Below is a small trained network, with its code and all its weights. Each question gives an input and a class and asks what happens when units are switched off, that is, made to give their printed mean instead of their output.

import numpy as np


def w(rows, s, z=0):
    codes = np.array(rows[::2]) - 128.0
    scale = np.full(codes.shape[1], s)
    scale[-1] = z or s
    return codes * scale


def norm(h):
    return h / np.sqrt((h * h).mean(-1, keepdims=True) + 1e-5)


def f(y):
    return y / 2 * (1 + np.tanh(0.7978845608 * (y + 0.044715 * y**3)))


def log_softmax(a):
    a = a - a.max(-1, keepdims=True)
    return a - np.log(np.exp(a).sum(-1, keepdims=True))


def net(x, mask):
    res = np.array(x, float).reshape(1, 5) / 4 @ E
    u = 0
    for l in range(3):
        y = f(norm(res) @ A[l][:, :-1].T + A[l][:, -1])
        res = res + np.where(mask[u : u + 6], y, B[l][:, -1]) @ B[l][:, :-1]
        u += 6
    return log_softmax(norm(res)[-1] @ U[:, :-1].T + U[:, -1])


A, B = {}, {}
E = w([
[214,48,150,144,144,109,94,169,83],'x0',
[132,230,97,117,42,3,107,232,168],'x1',
[200,194,192,191,162,201,127,168,189],'x2',
[142,159,169,55,167,129,189,121,228],'x3',
[150,176,98,218,124,233,236,159,166],'x4',
],0.0037)
A[0] = w([
[96,122,156,40,145,95,97,100,120,4],'L0N1',
[91,184,110,176,90,164,192,164,171,36],'L0N2',
[106,84,116,177,124,102,63,113,47,3],'L0N3',
[162,150,177,116,202,185,136,111,196,52],'L0N4',
[110,150,136,115,120,97,107,130,128,81],'L0N5',
[141,91,142,180,172,253,154,76,107,71],'L0N6',
],0.0062,0.0048)
B[0] = w([
[107,127,124,74,150,111,84,77,212,145],'L0N1',
[167,155,69,87,117,158,106,76,173,174],'L0N2',
[135,128,99,119,39,185,68,135,40,157],'L0N3',
[149,124,206,78,85,162,134,171,70,183],'L0N4',
[143,93,130,144,142,177,99,121,148,128],'L0N5',
[119,39,159,222,255,157,159,139,169,252],'L0N6',
],0.0062,0.0042)
A[1] = w([
[108,88,29,207,179,60,109,118,118,76],'L1N1',
[89,89,153,28,158,45,48,32,136,28],'L1N2',
[109,130,126,123,129,146,123,151,133,111],'L1N3',
[143,200,137,178,111,46,44,213,147,19],'L1N4',
[85,98,153,3,146,51,64,44,133,2],'L1N5',
[85,180,77,84,42,56,128,111,87,71],'L1N6',
],0.0044,0.0042)
B[1] = w([
[141,165,224,29,93,133,153,145,100,144],'L1N1',
[97,116,68,61,127,135,96,103,202,254],'L1N2',
[119,138,138,132,130,135,116,129,124,113],'L1N3',
[77,115,175,254,166,93,127,93,176,191],'L1N4',
[98,110,104,40,143,146,97,97,219,240],'L1N5',
[226,80,156,136,211,187,116,110,144,237],'L1N6',
],0.0053,0.0017)
A[2] = w([
[106,115,90,132,75,134,74,107,50,15],'L2N1',
[3,131,122,144,135,163,187,77,108,56],'L2N2',
[139,227,60,139,96,169,179,113,176,5],'L2N3',
[199,160,201,110,91,169,126,194,113,69],'L2N4',
[99,205,124,76,73,89,118,143,126,75],'L2N5',
[124,175,175,112,170,134,185,133,194,86],'L2N6',
],0.0059,0.0033)
B[2] = w([
[137,147,149,119,64,140,72,132,62,142],'L2N1',
[87,199,138,181,152,21,131,91,103,147],'L2N2',
[169,191,19,116,126,188,97,147,122,216],'L2N3',
[33,171,159,67,108,135,154,55,141,174],'L2N4',
[168,61,154,175,189,200,110,106,146,176],'L2N5',
[125,131,126,128,57,140,70,141,2,249],'L2N6',
],0.0061,0.0022)
U = w([
[142,52,171,188,219,210,185,126,113,194],'0',
[44,159,105,158,166,77,189,68,88,56],'1',
[144,162,161,212,112,38,93,173,174,106],'2',
[128,183,225,52,101,172,165,141,125,97],'3',
[130,83,96,128,65,123,58,130,5,147],'4',
[164,221,31,132,109,181,146,149,151,157],'5',
[91,82,101,31,146,83,75,84,197,178],'6',
[161,79,103,93,112,48,222,172,113,3],'7',
],0.013,0.0039)

Each question gives the input, the list of numbers given to net, and the class t.
The units are the neurons (one row each of A and B). Each row of codes is followed by its name. A weight is (code - 128) times the scale printed after its matrix; where a second scale follows, it is the last column's (A, B and U).
mask holds one flag per neuron, layer by layer. A switched-off neuron (its flag False) gives its mean, the last column of its row in B, instead of its output. The means were averaged over made-up inputs and are rounded, as every weight is.
A unit's drop is (log p(t) with every unit on - log p(t) with that unit switched off) / (log p(t) with every unit on - log p(t) with every unit switched off).
The circuit of an input: a set's keep is (log p(t) with only the set's units on - log p(t) with every unit switched off) / (log p(t) with every unit on - log p(t) with every unit switched off). Starting from the 12 units with the biggest drops (on a tie, the unit counted first), units are removed one at a time, each time the one whose removal leaves the highest keep (on an exact tie, the one counted first), for as long as the keep stays at least 0.8.
circuit, biggest first: the units of the circuit, biggest drop first
top k neurons: the k neurons with the biggest drops, biggest first
k most important neurons of layer l: the k neurons of layer l with the biggest drops, biggest first
drop when u is switched off: that unit's drop, to one decimal
input [-2,-5,4,2,-7], class 6: circuit, biggest first : L0N1, L1N2
input [-5,5,2,3,-2], class 5: most important neuron of layer 2 : L2N3
input [-8,-4,1,7,1], class 3: top 2 neurons : L0N4, L2N6
input [4,4,8,7,-2], class 3: circuit, biggest first : L2N4, L0N4
input [-5,8,-3,7,-1], class 5: 2 most important neurons of layer 2 : L2N3, L2N6
input [1,-5,-8,3,2], class 1: circuit, biggest first : L2N2, L1N6
input [-4,-4,6,4,-7], class 3: 2 most important neurons of layer 0 : L0N4, L0N2
input [-4,8,1,8,-3], class 5: top 3 neurons : L0N6, L2N3, L0N4
input [7,1,-6,4,2], class 7: 2 most important neurons of layer 0 : L0N2, L0N1
input [3,-4,-2,-4,-1], class 4: top 2 neurons : L0N3, L2N1
input [-3,-3,-6,4,5], class 1: top 2 neurons : L2N2, L1N6
input [1,2,7,-1,2], class 5: 2 most important neurons of layer 1 : L1N1, L1N6
input [-2,0,2,7,7], class 5: top 2 neurons : L0N2, L2N3
input [-7,-7,-7,5,2], class 1: most important neuron of layer 1 : L1N6
input [-2,-2,-5,1,5], class 1: top 2 neurons : L2N2, L1N6
input [5,3,1,7,3], class 3: drop when L0N4 is switched off : 0.2
input [-6,-4,-6,3,4], class 1: drop when L2N2 is switched off : 0.6
input [-6,-2,-3,3,3], class 1: drop when L2N2 is switched off : 2.7
